Each row is followed by one of two labels, saying whether the row has a hidden trait. Each part has a new trait and two new labels.
(in the rows, 128 means zero)
[134 126 125 125 123 137 135 125 155 185 121 126 138 135 148 118 125 130
 134 123 125 129] : Y
[116 122 118 123 130 131 130 110  54 144 142 127 143 126 155 141 129 158
 116 136 149 120] : Y
[112 122 120 122 135 133 129 113  40 115 156 123 145 126 152 126 129 149
 121 138 156 117] : Y
[125 130 130 131 134 128 126 132 121 109 141 122 131 127 124 116 126 107
 136 129 131 126] : R
[131 146 139 119 126 131 132 142 121  41 130 126 112 131 135 146 128 140
 134 128 132 136] : Y
[123 126 125 125 129 130 129 121  95 128 137 127 134 127 139 129 128 137
 124 131 137 125] : Y
[115 125 126 124 141 131 129 123  61  75 165 120 138 126 139  99 128 119
 132 134 151 115] : Y
[126 127 127 133 128 126 126 126 121 149 126 126 133 127 132 140 127 123
 129 128 127 130] : R
[144 139 146 135 136 123 124 164 234  44 127 122 102 130  74  77 125  53
 158 117  99 135] : Y
[131 126 125 128 122 129 129 123 135 169 114 132 130 129 137 145 128 142
 123 127 124 131] : Y
[130 116 120 132 121 125 127 115 138 221 109 135 137 127 132 145 129 144
 117 127 122 129] : Y
[132 127 129 124 125 127 132 130 140 126 124 132 122 129 127 125 131 146
 123 128 125 130] : R
[129 127 128 128 127 128 128 128 131 136 125 129 127 128 130 135 128 133
 126 128 128 129] : Y
[128 129 130 128 132 127 127 132 132 108 134 125 125 128 123 114 127 115
 133 128 129 127] : Y
[125 126 124 140 125 125 122 119 112 191 120 125 141 125 136 163 125 117
 128 127 126 133] : R
[134 127 127 119 132 148 142 135 173 156 145 116 145 142 153  65 121  91
 154 121 127 123] : Y
[115 132 136 136 139 107 111 131  66   4 139 132 106 109  87 155 134 131
 112 138 136 127] : Y
[125 129 131 127 135 129 127 133 122  86 145 123 127 127 123 106 127 112
 135 129 132 124] : Y
[124 129 127 137 130 127 124 124 114 154 130 123 137 126 131 142 125 109
 132 128 128 129] : R
[125 129 130 130 131 124 124 128 116  98 131 128 123 123 118 132 129 127
 125 130 131 128] : Y
[141 125 122 116 123 155 149 130 201 229 131 117 155 150 173  66 120  99
 157 117 122 125] : Y
[119 124 123 124 130 131 130 117  79 135 137 127 137 126 144 133 128 144
 122 133 142 123] : Y
[131 127 126 125 127 134 133 128 149 151 127 125 135 133 140 115 126 122
 133 125 127 127] : Y
[121 130 132 134 133 116 117 128  91  68 131 132 115 115 105 150 131 138
 117 134 132 128] : Y
[120 118 114 124 116 130 131 100  63 218 118 137 145 127 169 180 131 192
 102 134 143 128] : Y
[134 162 148 112 125 133 135 155 110   1 134 123  99 133 141 159 128 152
 139 128 134 141] : Y
[122 132 134 129 143 129 126 139 117  51 160 116 129 127 114  86 125  82
 146 130 136 121] : R
[125 129 128 133 131 127 126 129 119 131 134 124 133 127 127 131 126 110
 134 128 129 127] : R
[126 130 130 127 133 130 128 133 128  96 140 124 128 129 124 109 127 112
 136 128 131 125] : Y
[131 131 132 130 132 127 127 139 156  98 131 125 121 128 113 108 126 103
 137 126 122 129] : Y
[124 128 129 127 134 128 128 129 114 103 139 124 129 127 128 114 127 119
 131 130 134 124] : Y
[131 155 145 115 130 133 134 151 113   1 143 121 105 132 134 136 128 132
 142 129 134 135] : Y
[120 131 135 131 138 117 119 134  93  31 144 126 115 118 102 126 130 118
 126 133 135 124] : Y
[120 131 133 134 134 115 116 130  89  51 135 131 114 115 103 147 132 131
 117 134 134 127] : Y
[127 123 127 129 130 128 127 127 131 136 133 127 131 127 124 118 128 119
 129 128 129 125] : Y
[124 128 126 137 129 126 123 124 115 159 128 124 138 126 134 145 125 109
 132 128 128 130] : R
[136 129 131 132 123 125 127 133 165 149 113 131 121 129 120 135 128 125
 128 123 116 134] : Y
[133 134 132 131 127 126 127 136 156 119 122 128 121 128 117 122 128 114
 133 124 119 131] : Y
[134 125 124 125 120 134 134 124 150 193 115 129 137 133 146 134 127 138
 129 124 122 131] : Y
[110 122 120 120 137 133 130 112  32 102 163 121 146 125 154 119 128 141
 122 139 159 114] : Y
[126 112 118 133 128 125 125 116 138 212 123 132 140 126 123 120 129 121
 121 128 124 123] : Y
[126 130 131 126 134 128 128 133 126  92 142 124 126 128 123 106 127 113
 135 129 130 125] : Y
[129 128 130 129 130 127 128 131 129 118 132 127 127 128 124 121 128 122
 131 128 128 128] : Y
[127 130 132 129 134 127 127 136 132  87 140 123 125 128 119 104 127 105
 137 128 129 125] : Y
[128 147 142 119 134 132 131 146 117   1 148 120 113 130 128 118 127 118
 143 129 136 131] : Y
[132 133 134 130 132 127 127 140 159  94 132 125 120 128 112 106 127 100
 139 125 121 129] : Y
[131 127 126 128 123 127 129 124 133 159 118 132 128 128 133 147 129 143
 122 127 125 132] : Y
[133 129 129 118 136 149 142 139 175 127 156 112 144 143 148  47 120  75
 163 122 131 120] : Y
[130 128 129 125 127 128 131 130 138 119 128 130 123 130 127 121 130 139
 125 129 126 128] : R
[125 128 127 135 129 127 125 125 117 151 130 124 135 127 130 141 126 114
 132 128 128 129] : R
[130 128 128 124 132 136 133 133 145 123 140 121 135 134 136  95 125 107
 141 125 129 125] : Y
[129 127 127 127 126 128 128 128 132 136 126 130 128 128 130 135 128 133
 126 128 127 130] : Y
[131 128 130 122 127 128 133 133 141 112 131 132 120 130 124 110 131 144
 125 129 126 127] : R
[138 163 146 111 114 133 137 149 116   1 112 130  98 134 153 195 129 180
 128 126 129 149] : Y
[122 120 128 130 144 128 125 132 126  93 160 119 135 126 107  69 126  79
 142 130 134 116] : Y
[123 128 126 139 128 125 122 122 112 168 128 122 141 125 134 151 124 106
 133 128 128 130] : R
[126 128 127 134 128 126 125 123 119 149 128 125 134 127 132 141 126 118
 130 128 128 129] : R
[128 141 137 121 132 130 130 141 118  41 141 123 116 130 130 124 128 122
 137 129 133 130] : Y
[137 134 136 132 128 124 126 145 187 105 120 127 115 129 103 114 127  98
 140 122 111 134] : Y
[138 125 123 118 125 150 145 130 188 208 131 119 150 145 164  79 121 104
 152 119 124 126] : Y
[124 117 124 131 135 127 125 125 132 140 140 125 135 126 117  99 127 104
 132 129 127 121] : Y
[121 128 124 144 129 124 118 119  99 186 127 119 147 123 136 164 123  94
 136 127 128 131] : R
[138 126 124 118 126 150 144 131 186 201 134 118 149 146 162  72 121 101
 153 119 124 125] : Y
[126 133 133 124 136 129 128 137 122  68 147 122 123 128 121 105 127 107
 138 129 133 125] : Y
[138 138 144 132 137 124 125 158 205  43 138 120 109 129  86  77 125  61
 155 120 109 133] : Y
[125 129 131 129 132 124 125 131 116  91 135 127 123 124 120 125 129 122
 129 130 130 126] : Y
[126 145 141 121 139 131 130 148 115   1 158 117 115 129 120 101 126 102
 147 130 138 127] : Y
[117 131 136 134 139 113 115 133  84  16 142 129 111 114  93 135 131 121
 121 135 135 125] : Y
[129 129 129 126 129 129 128 130 128 112 132 126 126 128 129 123 128 123
 131 129 129 128] : Y
[128 124 127 128 129 127 127 126 129 137 129 128 131 128 125 123 128 124
 129 128 128 127] : Y
[135 126 125 121 125 144 139 130 170 179 130 121 143 140 154  94 123 113
 144 122 124 127] : Y
[127 129 129 127 132 131 128 131 131 108 137 124 128 129 128 111 126 116
 134 128 130 125] : Y
[122 130 133 130 137 123 122 134 105  56 145 125 120 122 109 116 129 114
 130 131 133 124] : Y
[127 128 129 128 130 128 128 130 125 115 131 127 127 127 126 123 127 124
 130 128 128 127] : Y
[130 128 127 127 128 133 131 128 139 136 129 126 132 131 135 119 126 124
 132 127 126 128] : Y
[123 131 133 128 138 127 124 134 116  56 148 123 123 125 114 106 128 106
 136 130 135 123] : Y
[127 124 127 128 129 127 128 127 129 133 130 128 130 127 126 127 128 125
 128 128 127 127] : Y
[132 128 132 116 130 130 136 139 151  67 135 133 112 133 118  87 132 150
 124 130 128 125] : R
[134 131 134 132 128 126 127 139 164 118 123 128 119 129 114 120 128 110
 135 124 118 132] : Y
[132 132 134 131 130 126 127 139 159 103 130 126 120 128 111 112 127 104
 138 125 120 130] : Y
[128 130 131 126 132 129 130 135 132  96 138 126 124 128 123 106 128 124
 132 129 130 125] : R
[133 131 136 108 134 132 141 148 158  11 147 132 104 133 111  60 134 149
 127 131 130 120] : R
[130 124 122 134 115 125 126 117 128 219 101 135 136 128 142 179 128 154
 116 127 121 136] : R
[121 126 126 126 134 130 129 125  96 103 145 124 133 127 134 117 128 125
 127 132 139 123] : Y
[136 130 137 103 133 133 143 149 170   1 146 136  98 135 109  49 136 163
 124 131 130 119] : R
[124 129 131 131 135 127 126 133 121  99 143 122 131 127 123 112 126 105
 137 129 131 125] : R
[128 126 125 129 124 127 129 122 120 165 122 131 131 128 137 145 129 143
 121 129 129 130] : Y
[134 129 134 111 132 131 139 143 158  36 141 134 107 133 115  74 133 152
 125 130 129 122] : R
[124 129 130 130 130 122 122 127 109 100 127 130 121 122 117 141 130 135
 121 131 129 129] : Y
[131 137 133 122 125 129 130 134 125 101 126 128 119 130 134 145 129 141
 129 128 129 133] : Y
